Each row is followed by its class number.
[-111  -80  -99 -221  -16 -144 -150  268  193 -138  163    9  269  139
   35   42   58  214   20   23  182  114 -116  156  229  -15   33   62
  132   80 -137  -21   11   -2   69  278  -49   30   15   18   29 -203]	9
[  20   15   74   20  -52   22  271   29  246  202   72  -70  127  -35
  -25  -28   54 -100 -162   15   60  -98   32  288  -86 -110  185  -31
  201 -240 -128 -137  -19  222  115  -15    3   -7 -145  -83 -206  -18]	8
[  18  115   83   24  -92  -81   97  -37 -121 -132  -70  159   44   71
   28 -111   58   58  -61   29  -44  259   68  109  142  261  202   40
  210  -10  -55   35  159 -324   59  -94   44   67  222  -67  178  184]	3
[ -67  -41  -27  -16   83   -5   54  135   86 -101  -65   18    4  141
   67  109  -35  200  143   47   60   16   45  -72  -74  143  -58 -133
 -129 -113  101 -115  122 -159 -164  -18  125  -41  -33   71  216  136]	10
[ -98  -84 -148   27   23   29  -48   30  110  -32   -4 -120   61   55
  -19   46   -8   25   34  -58  -53  -29  -56  -20   36  142  111   49
  -19  113 -121 -106  -41  -36  -79  -45  -57  -50    9 -106 -141  108]	6
[ -37   12    0  131    6   70   71 -101 -150  191  138  128  -29  278
   39   58  -24  -89   96   -2  -67   25  151   31   -3  207  -13  154
 -124  -68  111   32   10 -155  249 -295  -16    6   60   27   46   69]	6
[  24   41 -100   45   71   18  127 -154 -134   98   71  186   84  101
  -38 -112 -107   18   83   34 -110   65   84  -43   56  154   -3  170
   13 -121  -83   10  -64  -34  275 -184  -23   -2  -78   90  126  -85]	0
[   5   -3   60   -7  -82  -83  138   45   -1  104  222   41   88   50
   50    5   19  -36   50   26   29   50   61  -50  -62   86    6  178
  -69 -110  -57   12  -76  120  187  -37  -75  -42    1  152 -114  -97]	8
[  90  -58   -3  -51  -10    3  -81  143  -33   10   74  -18  117   24
   25  -61   89  232   34    8   44   54 -100  -86  -27   91 -102  203
  -15  -50   56 -220   14   37  123   21  111 -111  -27  113 -187 -215]	2
[ -28   -3   15   56 -133  -13  119  -38  -56   46 -102   59  149  129
   35  -72  -76 -138  -79  -43  -37    4   21  -57  -72  126   25   32
  -58  -33   46  -69   74   46  133 -112  141   27   51  163   30   96]	6
[  16   15  -35  125   27   95  109 -102 -106  166   71   13   50  146
   65  -60 -105  -99   32  -71  -68   30   46  -63 -129   39  -35   42
 -133 -121   28  -63   -4    7  111 -249   48  -26    4   98   25  167]	7
[  37    9  -38   24  158   11  -62   93  152   -2   92  -24   88   39
   26  -70   75  117   97  -54   63   59  -58    7    5   15   -8   86
   73  -79 -207  -87   78  -51   23  -36  -46  -88  -11  -72   34  107]	8
[  58  -95 -101   84   28   17  108 -199 -309   19 -184  -48 -110  -69
  102  -57 -119  -15   55 -131 -152   61   -3 -322 -215  153  -26  109
 -120  -74  118  -18    5  -55   21 -148   52   18  -72  286   -2  195]	6
[  70   24  107  -40   47   -2  116  105    8   33    9   79  -37   45
   38   34   43  152   70   79   76   51   83   99   22 -133  -93   95
  105 -195   46  -42  -38 -138  287   -4  -21   64  -82   33  142   32]	5
[-123   27 -124   25   59  -50   65   32  223   64   50  121  141   92
   76    2   43   80   30 -120   92   94  -76   62   -5  380   30  153
   45  -64 -145  -56  119    4  174 -108   52 -128  -93   -5  -56 -104]	6
[  27   91   20 -148   23   96 -155  136  109  -71  216 -142   82   13
   -7   66  -77   88  -43  -63  174  -37  -36  -64   65 -163  119  -38
  -21  239  -51   97   20   40   -7   11 -137  142  126  -82  -86  -66]	4
[  40 -153 -268  -70  361  105 -364  155  153    6  137 -153  105  153
   74   78   17  306  137 -173  104   57 -198  -17   46 -163 -206  123
 -155   -3  -98 -114   26  310 -168   67   12  -20 -324  -40  -75   52]	1
[ -95   72    5 -163 -223    7 -114  -74 -194 -225   27   65  -19  140
  145  120 -127  -67   15  -56   -6   68   64  -41   52  133   49 -134
 -150  132  222  -57   96 -216   81   33   93   92    7  146  166   -4]	1
[  35  -38    0 -103  112   67   45  146  130  -79   58  -40  137   67
   -1   35    7   96   21  -26   91   -9  -84  -44   -1 -107   20   68
   72  -18  -60  -89   25  106   80  -68   32   38  -10   33  -30  -55]	3
[ -58    2    4  124 -135  -44  109  -65 -134   -8  -35  149 -157  166
   76   -8   37  -21   73  -56  -81  107  155   69  -52  232   -2   38
  -81  -41   87   69   32 -215  182 -132  126  -21  102  188  241   91]	9
[ -41   -8 -298   44  -32  -44   87   94  -81 -230 -264  -13   19   54
   96 -326  224   90  -30   77 -142  260    2 -132  274  -28  183 -165
   39 -171  -36 -214   14 -220 -192 -112  118   -1  139  188  169  449]	2
[-217  -77 -311  -24  -90  -80  -17   24  171   -7   54   60  126  223
   82  127 -288  -26   -6 -158  141   28   11  150  -47   46  127 -148
 -209  -98  -76  -24   -2  169 -104  -54  115   45    3  201  338  139]	7
[  13   20 -138  193    9  175  248 -205  -46  240   61   96  167  121
   38 -245    3 -127 -126  -54  -52  -71  146 -160 -209    9  -13  -72
 -133 -291    7 -172   92  253   40 -392   10 -194    1  235   24  346]	2
[  -7  -20  -36   24   46   48    4  -15  -22  -11   66  -37  -15   60
   -7   43  -76    6   74  -38   29  -25   -5   32  -18    1   15  -31
  -92   69  -28  -23  -15   39   67  -25   35  -19 -144    0  -10   19]	0
[  29  -86 -200  -74  284  114  -42   21  149  -65  -39  -78   13  -14
   -7 -124  -62   43   86 -117   12   19 -131  -25   47 -120   91 -115
   40 -116 -294  -69  -51   59   17  -26   -5  -72 -197   -3   64  116]	9
[ 233   64  -75  344  107  232  166 -155 -343  419  250 -167   13 -164
   90   47 -146 -218 -396 -165   94  203  276  276 -363 -101  191   -1
   93 -175  326 -126   -5  -29 -289 -223  -42  -32  196 -410 -488  562]	2
[-134   59 -247    1  -91  -87   93    7  -80 -117   62  -37 -115  191
  -97  -40  -50 -218  152  122   -7 -169  247  -70   66 -171   97 -126
 -160  -72   49  -19 -150   78  -41 -270  -23  198  113  431  154  119]	7
[   7   -7  -36   47 -155  -17  132  -11 -131   56   -7  -84  174   -6
  -31 -100 -115 -164  -88    5 -102    6  174 -129  -18   45  183  -37
  -34   49  -17  -34   12  105   65  -68  -79   24  181  202  -31   67]	5
[-51  47  38 -30 -32 -47  84 -37 -42 -32  56  60  54  76  35 -35 -19 -45
 -18   0  -8  52  28 -35 -45  65  -8  47 -79 -51  16  -6 -11  82 152 -54
  57  60 -10 148  20 -36]	1
[  34   52   19   79 -126   18   91 -101 -114   79  -12   31  -27   28
   66  -74  -46  -81   17  -43  -39   28   46   14 -128   81   19   64
  -72 -115   33  -74   36  -51   75  -99   88  -40   31   99   43   75]	2
[  51  -23    8   88  -31  -71  176    3 -117 -154  -73  184 -136   -6
  -20 -178  112    2   14   92  -64  191  110 -153   43  178   52   57
  -47  -43  -13  -95  -38  -51   96 -163   17 -130  156  155   13  165]	5
[-132  -28    9  -88  -66  -50   69   83   85   34  133   40  304   99
  162  105 -101   47 -110   -7  154   51  -37   67  -69   62  139   89
   41  -75  -16 -108   96  -12  173  -32  -37    9   68  -65   24   72]	9
[ -38  -12   -7 -107   14  -92  -23   87   20   39  195   53  213  -14
  -56   16 -167  -62 -115   13  164  -45    4  -10  -84  -83 -134   -5
  -15  -63   19  -19  -31  206   32  121  -41   54  -94   67  -59 -143]	0
[ -58   10 -253  -85  168   23 -142  112  308 -103   66   14  -33  105
  -26   32  178  153  126  -52  133   31  -41  145  233  -16   70  -41
   94  -26 -261   77   10  -45  -75   14  -79   -1  -65  -27   98   53]	4
[-192   18 -126 -153  134   44  429   46  -65  167  320   95  410  512
  -61  346 -718 -432 -160  164   -7   46  350  198 -254   76  292  -75
 -558  -28  189  -74 -128  612 -129 -444  225  191 -211  -89  342   80]	1
[-119   32 -206  -35    8   75  -24   51  205    4  -34  -48  119  135
   30   65   -2 -158  -14 -152   35    4   15  106    1   10  166  -82
   31  -24 -201 -118   49   25    0  -65   88   -8   31  -79   68  110]	3
[ -37   43 -186  180  -70  108 -178   34  109  337   81  -94  -40  141
  164   70  114 -204   95 -126   73  -66  112  234  -23   15   89  122
 -143 -135  -57  -45  -11 -121  -49 -184  199   67  -42    8 -196  230]	0
[ -72   66  -38 -108  -63    0 -156  206  304   -1  -64 -132   34  -42
   -5  105    0 -148   -5  -83  116  -58  -60    2   89  -27  286 -177
  -49   90 -324  -33  -39   92   40  147  -20    0  -22 -108 -350   -6]	1
[  45  -12  -13  110  -95  -34   11 -273 -407  -40 -113  181 -160   84
  145  -17 -161  153   34 -172  -46  145  -15  -30 -130  200 -160  101
  -87  -19  150    6   61 -128  195  -68  -19   33 -110   96  179  104]	0
[ -11 -150 -117   43   93   71   15  -78  -76  117  -31   37   55   49
   22   52 -128    3  -64 -109   -8  -17   -4 -109  -97    5   -8   39
 -150   93   -6 -117  -56  121  165 -163   69  -43  -96    3  -81  118]	0
[ 131 -120   28  233  277  286  166  -55 -207   96  195  112  260  393
  166  -80 -178   44 -105 -240  -54  274  -99  -41 -448  410 -294  291
 -194   53  232 -409  243  -16   -3 -371  350 -214  -96 -151  -43  172]	0
[ -24  -16  -80 -104  127  -34  -52  164  105  -42   94  -58  238  118
   -8    2  -51  193  -64  -14  109   50  -83  -35   30   -7  -23   -1
   46   53  -73  -30   20   69   -6   77  -75   57  -60  -59  -57  -32]	4
[ 101   87  122   97   -1  119  147  -27 -175   79  -31   30  -25  119
  100   16 -112  -88   18  -87   -5   98   77 -108 -200   66  -65   80
 -179  -46  197  -84   93   33  170 -272   85   -2   54   -4    6  206]	6
[  38    9  127  129  -34 -157   70  106  -92  -96 -173   98   72   30
  130 -175  220  222  -37  142 -116  194   98  158   44  268   41  172
  130 -224   24 -258   58 -340   61   -5  128  -18  187  -49  170  217]	8
[  -1   23 -114    4  146    3 -102  -99  -43  -30  -67  -37   50  -59
   -7  -51  -61   81   44  -80 -101   55 -160   88   71  175  129  209
  108   -3 -286  -45   21 -118    4   81  -53   47  -63 -112    4  -59]	2
[ -45   54  -51   59 -137  -38   65   37   11   10  148   -1  131  163
   74  -80   34 -110    2  -39   72   74   45   49  -48  149   62   38
  -85  -85  -47 -105  101   38   -6  -32   96  -30   76  158  -39  111]	2
[  99  -85 -157  103  165   32   59 -139 -110  203  125  -15    2   98
   39  -94 -313  -36   66  -92 -111   32   24   50 -203   93  -40  204
 -145 -203  -47  -11 -139  131  -94 -155  -24   24 -152  104   12   -4]	4
[  77   14  -74  160  115  130   48 -119 -125  110  -71   30 -205  129
  -43  -82   34 -109  200  -68 -147   12   55  -86  -71  138  -11  124
 -180  -42  -43  -64  -20   33  173 -370  152  -25  -77   88  -64   67]	0
[ -50  -30  -72  -35   59  119    1 -311 -229  -43   71    4 -145  -27
  -22   74  -96 -118  176 -101 -157  -27 -185 -145   13  144   22  149
 -141   76   -8  120 -102   34  261 -182  -15  -18 -105  128   12 -334]	7
[ -19  -11  -41  -11   34   71   51  107  128  -22    0   -3   13  130
   65   40   82   40   35  -74   82   14   27   87   41   20   95  -40
    3   12  -53 -165  109   -3   80 -164   46    6   50   38  -31  117]	10
[-130 -181 -213  135 -184 -140  170 -184  -76  298  153   81  380   -5
  109  -97 -442 -125 -323  -23 -154  -59  166  128    6   64  387  208
   17 -147 -262  137 -350   72    0  -61 -275  236  263   40  194   77]	7
[-147  -38 -145   -6 -185  -63 -152 -118  -64    2   15   52   30  111
   31   -1  149  -18   35  -17   -1   17   -1   23  234  195  124   59
  -24  180  -99  -15    2 -150  131   25  -22   19  119    6 -113  -56]	0
[ -79   12   28 -104   22   88   40   63   69   -2   76  -27   27   24
   34  167  -38  -74   11  -82   83  -26  -26 -136  -54  -64   51 -106
 -138   97  -78   31    3   95  125  -62  -58  -20  -38   22  -42   67]	10
[  13  -18  -19  -16  -33    8  191  -23    8  115  -51  -27 -153    9
   29  -17  -25 -197   44  -20  -84   89  143  122  -66  119   18   44
  -99  -96  126  -11  -99  -22  -64 -170  175  120  -22   20   21  -82]	5
[ 153  128  334  194  141  142  -67  -93   72 -351 -199  180 -331 -268
  -13   16  597  140  111 -170   39  132 -286  175 -124  323 -408  100
  275 -196 -176   74   23 -357  302  331  185 -424 -185 -305  -33  -46]	1
[  26   -2  -69   86   81   38   -9 -201 -119  126  -90   83   21    7
   16 -157 -151   39  -54  -72 -174   42   59 -116   43   90   38   23
  -37  -48  -41  -37   34  -39  152 -197  -21   14   31    6   94   84]	1
[ -28  -10    6   90 -173    7  123  -56    9   21  -54  147    1    1
   59 -100  113  -81  -57  -23  -20  110   96  109   15   56  116  -31
  111  -79   42  -25   30 -199  207 -205   74 -143  279   58  110  201]	9
[ -97 -101 -238  -47  191   43   19   44  133  138 -125  -66  171   29
 -128 -114 -164 -212   -9   -6 -156 -148  -90 -331   60   14  342  104
 -174  -48 -355 -159  -74  361  242 -345   87   59  -35  301 -166  -19]	6
[-36 -62 -79 -49 113   1  -4 125 115  39  85 -25 140 117   3  45 -58  82
  34 -25  74  24  -9 -32 -15  34  21 119 -59  58 -94 -64   5 133  54 -94
 -32  30 -55 -10 -33 -11]	5
[ -58  -19 -224  -33  118   75 -202   84  189  -37  133  -41  131   42
   49   78   -8  125   24 -169  154   81 -162   88   35  -36   46  -15
  145  -20 -119   29   69  -56  -77  242  -55  -62  -80  -54    0  -20]	6
[  76  412  404   26  -64  470  -48 -153  -63  -49 -186 -255  169 -123
 -124 -143  775 -558  111  357 -105 -270  -75  -58   31 -205  258 -527
  265 -457 -158   24  288 -193 -208    2 -220 -282   77 -310 -338  527]	10
[-127  -11 -113  -63  119  -59  -24   20   93  -56  -44  -52  -30   46
  -27   66  -59   83  139  -35  -14    1  -99   64   35   35   19    6
   50  -29  -98   26   22  -60  102   54   25   42 -151   -8  127 -128]	9
[  35  -49   18   84  -67  -11  152  -14   -6   97   23   28  -37  123
   58  -73   81  -47   52   79   20   13  130  137  -65   12   33    3
  -16 -249  153 -107   33   -1   26 -134  132  -28  -37  163   19  192]	6
[ -46    9 -126   77   83  169  104 -174  -49  -48   15   36 -147   89
   89   29  106    0  205  -81  -61  -22  105 -131  -98   46    5   -6
 -128 -232  -54  174  -41 -136   85 -122   33  -27  -90  259  444  262]	6
[  12   27   -4   49  -47  -59  178  -49  -36   70  169  118   57  134
   56  -68 -129  -35   84   23   62   75   95  -42 -108   88   42  128
   -1 -157   -9  -30  -16    7  248 -180  -51   11  -24  122    6   55]	5
[   4    5 -109   25   41    9   -2 -109 -142  -17  -17  110   31  122
   86  -70  -39   13   84  -75 -102  137   25   -2   60  192  -17   94
  -19 -105   -4  -41   67 -107   84 -107   72  -23  -16  163  152   46]	3
[  26   58 -122  271  -44  104  397    6  -49  -66 -154 -103 -266  301
  232  -15 -169 -134   58 -429   54  135   83 -177 -679  368 -160  -81
 -290 -341  -88 -362  142  -76  -25 -388  358 -150 -379   81  141  585]	1
[  20 -120 -457 -281   85 -543 -103  289 -141 -524  -57  -87 -304  183
 -377 -177 -639  108  361    2 -303  249   18 -244  123  454  -75  312
 -173  226 -168  -58 -221  276 -745  220   11  497  -36  429  137 -773]	3
[ -50   80  -22  -58   68  -78  272   71   58  -86    3   52  141  210
  -42  -84 -167   89   74   62   42   -2   79   57   -9  139  129  -25
   50 -100 -151  -30   11   22  128 -186  -81  105 -136  152  177   97]	6
[ -33   66   65   -5   39  -68  -49 -125 -224 -163 -223   38   68  -69
   -1  -69 -165  -56   -1  -10 -170   81  -69 -224   14  241   -1  -64
  -56  130   12  -59  164 -176   63   83   77    6   72   41  137   18]	7
[-217 -173 -523 -364  449  188  118 -125  372  102   90  -54  181  150
  -59  -41 -250   66   77 -296   53 -267 -125 -173 -166 -152  -96   38
 -103 -297 -257 -100  -98  592   97 -462  -91  254 -278  379  343 -344]	9
[  89  141  241 -109  245  -63  -25  117 -315 -271 -194 -119  141  -97
   49  -73 -131  340  -12   97 -145  176 -212 -118   69  173  -29   22
   67   42  -76  -28   78 -306   79  320  111  162 -388   51   87   64]	7
[  23   32  563   74  -79   95  318   52 -413   39  413 -414  134  309
   48  139  -89   90  321  311 -119 -306 -101   60 -417 -152 -302  119
 -236 -161  197  173 -141    6   16  157 -297   -1 -514   87   67 -135]	2
[ -38    4    7 -107  -45 -179   46  162  119 -128   13   -6  342  -28
   -9 -167  163  154  -79  165  103  168  -22    7  172  -28   97  -46
  218   -3   16 -119  151  -16  -62  127   42   21  269  130  -10   90]	7
[  7  22  12  37 -62 -38  56 -34 -65 -32   9  53  13  79  62 -44   9   6
  -2 -11 -11  64  42 -25 -32 128 -16  55 -63 -19  26  16   7 -53  73 -46
  23   8  65 111  34  75]	4
[  53  -74  -23 -127   31  -22   72   33   61    9   63   52  138  103
   66   33  -49  213  -20  -64  143  112  -79   70 -136  -12  -94   51
   69 -207    8    1   24   90   90   78   39    9 -159   60  164  -26]	4
[ -78  -49  -52 -117   31  -64  -42   95   98 -126   35   15   68  106
   20   79  119  149   60  -39   96   36  -73  -18   61   46 -103  -11
  -30   57    3  -16   46   67   37   51   17    2  -81   44   65  -82]	8
[ 233  -11  115   91    5  210  -39  -72 -143   73  151  -31  -29   94
  103 -126  -31  -85  -29 -189    6  100   18  -75 -148  -19 -176  137
  -39 -321  145 -124  173  -31    9 -126  189   72  178  -72  188   37]	3
[  22  -41  -19 -124   96  -81   60  176    9 -137  107  -61  305    1
   25  -83  -54  221 -183   77  114  108  -54 -183  -10 -135   20   46
   89    3   79 -113   63  115  -15   39  -26  128   99   95  -15   92]	4
[ -35  -55 -134  -92  199   26 -113  106  120   22 -116   -9   71   29
   48   44  -28  171   18  -94   24   67  -40   37   19   -3  -28  -31
  -28   23  -75 -126   81   73    8   45   18  -69 -111  -59   49   55]	9
[ -30  -57 -435  -65  123  210 -224  146  143  -66  385 -221 -169  462
   80   61  -56   81  536 -108  -60  158   54  350  265   56  333  -15
  -43 -102 -456  -53 -206 -421 -116  -36 -180 -118 -289 -144  302  156]	6
[  13   -6 -226   40  230   50  -82   26  142  -24   87  -93   39  103
  -35  -59  -44  -11  194  -83   64   10  -53   24  -26  -57  -55  -67
    9 -120 -162  -21   -3   31 -180  -43  -11  -40 -101  -36   68  121]	7
[ -95   49  -73   47   24   -6  133  -82 -141  -24   36   31   63  209
   18  -23  -28  -75   52   31  -34   59   58  -58  -34  198   50  -24
 -156  -82  -14  -59   52  -21   18 -156   75    8   -6  154  109  143]	7
[ 165  -16  276 -306  -64 -290  295  446  160 -194  137  161 -181   76
  169  241   75  -97  209  183  504  114   89  133 -231 -235   46  191
 -240 -196   62 -107 -208  595  302   61  266  178 -272  341 -268 -104]	10
[-144  -14 -192  116 -112  208 -234 -209  104  401  -16  -35  142  197
  163  171 -189 -169 -244 -384  130  -65  -93  117 -217  212  122 -139
 -309  248   31  -82  196  306  -99 -320  -44 -168   44 -461 -323  110]	4
[  12  -34 -102  -10  131  -27   66   49  145   75  207  -18  124   97
  -51  -93 -110   53   38  -16   38   35   11   67   11  -10   19   97
   25 -119 -156  -69  -37  190   28 -165  -86   -8  -69    2  -51  -25]	1
[-142  -46  158  449 -163   68   58 -545 -235  206    0 -142 -427 -113
 -158  -92   25  -81   34 -125 -621  -23  317   73  -57  899   80  -84
  -46  315  -42  243   20 -801 -142 -116  -36 -187  153 -364  144  158]	5
